Below is a small trained network, with its code and all its weights. Each question gives an input and a target symbol and asks what happens when units are switched off, that is, made to give their printed mean instead of their output.

import numpy as np


def w(rows, s, z=0):
    codes = np.array(rows[::2]) - 128.0
    scale = np.full(codes.shape[1], s)
    scale[-1] = z or s
    return codes * scale


def norm(h):
    return h / np.sqrt((h * h).mean(-1, keepdims=True) + 1e-5)


def f(y):
    return y / 2 * (1 + np.tanh(0.7978845608 * (y + 0.044715 * y**3)))


def softmax(a):
    e = np.exp(a - a.max(-1, keepdims=True))
    return e / e.sum(-1, keepdims=True)


def log_softmax(a):
    a = a - a.max(-1, keepdims=True)
    return a - np.log(np.exp(a).sum(-1, keepdims=True))


def net(x, mask):
    ids = ['βγδζηθλπτω'.index(c) for c in x.split()]
    T = len(ids)
    res = E[ids] + P[:T]
    u = 0
    for l in range(3):
        r = norm(res)
        for j in range(2):
            rows = slice(2 * j, 2 * j + 2)
            q, k, v = (r @ M[l][rows].T for M in (Q, K, V))
            z = softmax(np.where(np.tri(T) > 0, q @ k.T / 2**0.5, -1e9)) @ v
            o = O[l][rows]
            res = res + np.where(mask[u + j], z, o[:, -1]) @ o[:, :-1]
        u += 2
        y = f(norm(res) @ A[l][:, :-1].T + A[l][:, -1])
        res = res + np.where(mask[u : u + 8], y, B[l][:, -1]) @ B[l][:, :-1]
        u += 8
    return log_softmax(norm(res)[-1] @ U[:, :-1].T + U[:, -1])


Q, K, V, O, A, B = {}, {}, {}, {}, {}, {}
E = w([
[81,95,194,38,119,206,24,44,104],'β',
[148,118,144,36,176,68,35,131,210],'γ',
[201,187,209,170,75,45,9,140,155],'δ',
[209,92,2,131,101,198,147,119,134],'ζ',
[163,163,99,54,79,73,157,131,195],'η',
[29,190,149,62,120,93,121,174,123],'θ',
[195,149,105,66,149,72,110,35,87],'λ',
[134,47,192,171,113,169,92,119,114],'π',
[73,110,87,146,143,107,81,186,55],'τ',
[149,190,205,138,176,154,152,118,182],'ω',
],0.019)
P = w([
[51,118,79,254,137,65,147,18,167],'0',
[120,199,73,146,196,155,57,184,122],'1',
[109,164,76,120,186,149,68,183,107],'2',
[121,146,87,101,154,154,75,172,111],'3',
[100,115,125,148,136,132,109,106,117],'4',
[110,113,133,135,130,131,110,120,111],'5',
[116,104,140,126,113,123,118,119,116],'6',
[126,104,152,113,106,124,117,134,111],'7',
[129,107,156,112,94,129,122,132,120],'8',
[136,89,169,91,106,112,117,152,84],'9',
[161,88,154,109,120,126,109,168,88],'10',
[154,81,164,102,112,118,115,154,96],'11',
],0.0091)
Q[0] = w([
[150,139,129,15,153,140,15,129,147],'0.h0',
[98,126,85,106,152,39,29,35,197],'0.h0',
[142,89,87,144,62,131,32,105,136],'0.h1',
[75,135,48,184,59,112,157,152,1],'0.h1',
],0.0074)
K[0] = w([
[132,152,221,45,2,45,211,65,44],'0.h0',
[157,214,209,63,126,124,42,138,94],'0.h0',
[251,39,66,154,35,186,26,101,133],'0.h1',
[45,126,44,162,164,182,83,91,42],'0.h1',
],0.0061)
V[0] = w([
[117,85,167,52,139,177,163,43,162],'0.h0',
[68,136,118,126,204,89,69,96,254],'0.h0',
[90,176,89,125,72,112,180,219,123],'0.h1',
[190,87,109,163,63,121,124,134,51],'0.h1',
],0.0079)
O[0] = w([
[77,58,20,159,224,151,85,111,125,179],'0.h0',
[194,162,129,1,174,137,198,206,46,207],'0.h0',
[61,72,48,221,84,143,47,138,160,1],'0.h1',
[121,205,97,134,140,127,106,148,139,151],'0.h1',
],0.0095,0.0055)
A[0] = w([
[126,126,96,107,196,176,142,143,119,44],'0.n0',
[128,105,137,110,64,6,94,202,117,90],'0.n1',
[201,180,182,148,70,91,100,149,164,28],'0.n2',
[172,81,137,67,95,166,191,101,156,108],'0.n3',
[225,198,129,190,188,56,3,45,108,249],'0.n4',
[95,43,82,111,99,123,198,221,96,231],'0.n5',
[188,199,201,152,179,64,162,27,131,242],'0.n6',
[181,84,132,113,50,79,120,165,216,235],'0.n7',
],0.0073,0.0018)
B[0] = w([
[79,210,94,206,139,93,12,89,157,175],'0.n0',
[115,138,66,101,74,174,121,208,150,178],'0.n1',
[95,253,132,91,154,77,80,211,132,159],'0.n2',
[90,185,44,212,181,152,102,160,144,199],'0.n3',
[104,101,166,80,82,64,138,159,67,223],'0.n4',
[205,191,111,101,1,123,69,172,163,178],'0.n5',
[112,5,170,146,88,81,12,148,106,254],'0.n6',
[110,69,126,81,153,65,109,220,154,155],'0.n7',
],0.0073,0.0051)
Q[1] = w([
[61,39,161,111,139,101,158,183,112],'1.h0',
[194,94,161,79,167,146,73,103,176],'1.h0',
[94,120,82,1,103,118,87,123,87],'1.h1',
[138,151,123,188,94,166,126,111,174],'1.h1',
],0.0085)
K[1] = w([
[45,186,136,111,69,122,33,103,164],'1.h0',
[70,42,184,30,113,165,138,83,111],'1.h0',
[52,167,145,69,10,250,115,118,51],'1.h1',
[147,192,126,255,146,143,98,211,53],'1.h1',
],0.0065)
V[1] = w([
[134,108,92,200,144,128,160,181,94],'1.h0',
[88,128,101,126,115,111,156,205,83],'1.h0',
[177,101,135,167,254,62,115,197,222],'1.h1',
[117,149,167,113,140,177,101,126,154],'1.h1',
],0.008)
O[1] = w([
[241,143,125,51,133,81,187,123,154,3],'1.h0',
[221,128,153,138,61,116,167,155,127,125],'1.h0',
[158,144,122,108,9,114,131,114,69,43],'1.h1',
[110,148,95,2,72,136,47,169,187,202],'1.h1',
],0.0097,0.004)
A[1] = w([
[138,137,133,196,131,109,146,21,114,4],'1.n0',
[151,104,100,148,90,143,129,130,176,80],'1.n1',
[160,112,123,138,105,124,95,107,138,32],'1.n2',
[112,132,131,136,187,158,99,197,138,155],'1.n3',
[123,246,85,102,139,145,173,135,153,50],'1.n4',
[138,85,110,154,40,153,122,135,168,81],'1.n5',
[200,142,133,102,164,117,106,111,116,153],'1.n6',
[116,109,102,105,179,38,88,120,69,155],'1.n7',
],0.013,0.0018)
B[1] = w([
[61,121,39,61,73,140,191,147,24,125],'1.n0',
[116,217,99,176,109,119,141,254,116,138],'1.n1',
[86,53,215,84,191,141,166,116,160,131],'1.n2',
[200,149,166,170,75,101,184,85,117,254],'1.n3',
[179,55,121,138,107,113,97,6,122,180],'1.n4',
[143,35,219,159,193,213,76,225,135,148],'1.n5',
[61,137,156,172,129,208,162,111,180,172],'1.n6',
[127,107,152,127,52,138,135,69,130,242],'1.n7',
],0.0082,0.0081)
Q[2] = w([
[125,45,157,115,204,25,69,177,101],'2.h0',
[11,81,20,91,22,68,143,186,92],'2.h0',
[184,215,117,179,106,211,188,64,211],'2.h1',
[156,208,254,118,28,25,44,119,132],'2.h1',
],0.0068)
K[2] = w([
[176,161,135,114,121,145,14,126,255],'2.h0',
[168,174,193,155,105,169,69,120,86],'2.h0',
[172,59,117,126,82,90,164,96,83],'2.h1',
[80,90,162,106,168,75,143,143,108],'2.h1',
],0.0093)
V[2] = w([
[163,53,86,93,201,90,157,151,174],'2.h0',
[125,123,109,154,125,204,198,88,78],'2.h0',
[216,179,50,170,154,112,112,43,149],'2.h1',
[143,51,103,130,117,109,130,203,2],'2.h1',
],0.006)
O[2] = w([
[81,83,184,101,166,154,90,135,70,26],'2.h0',
[68,97,160,151,84,132,189,196,87,96],'2.h0',
[121,198,172,131,170,83,159,149,102,3],'2.h1',
[71,101,83,37,182,10,135,69,144,164],'2.h1',
],0.011,0.003)
A[2] = w([
[85,112,73,120,87,114,151,182,96,172],'2.n0',
[192,144,39,156,88,107,146,112,148,193],'2.n1',
[115,118,119,57,127,110,124,182,135,142],'2.n2',
[136,152,111,168,148,148,131,248,148,50],'2.n3',
[177,126,96,83,120,123,126,112,155,173],'2.n4',
[113,146,161,163,106,78,156,128,102,2],'2.n5',
[162,135,173,130,99,102,135,140,122,122],'2.n6',
[41,161,143,99,244,153,74,111,120,5],'2.n7',
],0.015,0.0025)
B[2] = w([
[172,97,96,150,139,131,93,115,166,171],'2.n0',
[86,55,3,142,123,170,149,167,98,254],'2.n1',
[149,195,141,168,148,167,168,129,105,193],'2.n2',
[144,184,249,71,63,103,121,90,190,186],'2.n3',
[98,89,95,198,136,117,146,127,101,211],'2.n4',
[91,184,105,122,149,157,168,154,155,129],'2.n5',
[120,119,61,123,140,94,116,152,155,200],'2.n6',
[86,218,73,106,149,234,108,142,194,233],'2.n7',
],0.013,0.0073)
U = w([
[135,114,21,179,162,85,95,120,115,191],'β',
[160,110,129,73,1,184,155,145,181,2],'γ',
[134,195,157,70,107,43,88,184,149,165],'δ',
[204,114,162,128,213,107,145,122,198,156],'ζ',
[21,95,186,115,153,122,147,212,135,102],'η',
[185,132,146,35,147,147,144,143,43,115],'θ',
[76,90,131,55,100,62,96,43,125,136],'λ',
[77,181,99,63,204,150,58,107,160,167],'π',
[96,161,151,151,154,87,153,105,128,137],'τ',
[117,188,159,244,105,123,85,98,104,86],'ω',
],0.0073,0.0041)

Each question gives the input, a string of symbols that net reads in full, and the target symbol t.
The units are the heads (2 rows each of Q, K, V and O) and the neurons (one row each of A and B). Each row of codes is followed by its name. A weight is (code - 128) times the scale printed after its matrix; where a second scale follows, it is the last column's (O, A, B and U).
mask holds one flag per unit, layer by layer, with each layer's heads first. A switched-off unit (its flag False) gives its mean, the last column of its rows in O or B, instead of its output. The means were averaged over made-up inputs and are rounded, as every weight is.
A unit's drop is (log p(t) with every unit on - log p(t) with that unit switched off) / (log p(t) with every unit on - log p(t) with every unit switched off).
The circuit of an input: a set's keep is (log p(t) with only the set's units on - log p(t) with every unit switched off) / (log p(t) with every unit on - log p(t) with every unit switched off). Starting from the 12 units with the biggest drops (on a tie, the unit counted first), units are removed one at a time, each time the one whose removal leaves the highest keep (on an exact tie, the one counted first), for as long as the keep stays at least 0.8.
units of the circuit, in order: the units of the circuit, biggest drop first
most important unit: the unit with the biggest drop
top k neurons: the k neurons with the biggest drops, biggest first
k most important neurons of layer l: the k neurons of layer l with the biggest drops, biggest first
heads that matter: for each layer, one digit per head in row order, 1 if its drop is at least 0.15 and else 0, layers parted by /
input δ γ π π, target β: most important unit : 2.h0
input ζ θ θ, target γ: units of the circuit, in order : (0.h1; 2.n3; 1.n5; 1.h0)
input γ θ θ π, target θ: units of the circuit, in order : (0.h0; 0.h1)
input ζ ζ θ θ, target γ: units of the circuit, in order : (0.h1; 0.n1; 0.n5; 0.h0)
input π β ζ η β β ζ θ β π, target ω: units of the circuit, in order : (1.h0; 2.n1)
input π ζ β θ π π η π, target π: units of the circuit, in order : (2.h0; 0.n7; 0.h1)
input π τ π π γ, target θ: heads that matter : 10 / 01 / 00
input θ π π, target ζ: top 2 neurons : (1.n3; 0.n5)
input ζ π π γ π ω ζ, target γ: 3 most important neurons of layer 1 : (1.n1; 1.n5; 1.n7)
input τ β π π, target δ: units of the circuit, in order : (0.h1; 0.h0; 2.n1; 2.n6)
input γ ω ω, target θ: units of the circuit, in order : (0.h0; 1.h1)
input τ β π, target δ: units of the circuit, in order : (0.h0; 0.h1; 2.n1; 2.n6)
input θ ζ π τ τ δ δ ω, target δ: top 2 neurons : (0.n2; 2.n1)
input ω ζ π, target γ: top 2 neurons : (1.n6; 0.n3)
input π β π π, target λ: heads that matter : 00 / 01 / 01
input λ π π, target τ: heads that matter : 00 / 01 / 11
input η π π ω γ, target β: top 2 neurons : (2.n4; 0.n7)
input β ζ π π, target ω: top neuron : (2.n1)
input ζ β γ ω, target η: heads that matter : 10 / 01 / 10
input ω π π, target γ: top 2 neurons : (1.n6; 0.n6)
input θ ζ π ω γ ζ θ ζ π ω γ, target ζ: most important unit : 1.n3
input θ ζ ζ ω, target ζ: top 2 neurons : (2.n1; 2.n7)
input ω τ β ω η ζ π π θ, target β: heads that matter : 00 / 01 / 00
input ω ζ η ω, target γ: top 3 neurons : (1.n6; 0.n6; 0.n5)
input τ π ω, target δ: 2 most important neurons of layer 0 : (0.n6; 0.n2)
input λ β θ θ π ζ π δ γ, target δ: heads that matter : 10 / 00 / 00
input ζ π λ θ β π η θ λ, target λ: most important unit : 1.n7
input π δ π β β ζ θ γ π β ζ, target γ: 2 most important neurons of layer 1 : (1.n1; 1.n5)
input π γ ζ θ γ, target ζ: top 2 neurons : (2.n1; 2.n2)
input δ β ζ τ β ζ τ, target γ: heads that matter : 11 / 00 / 00
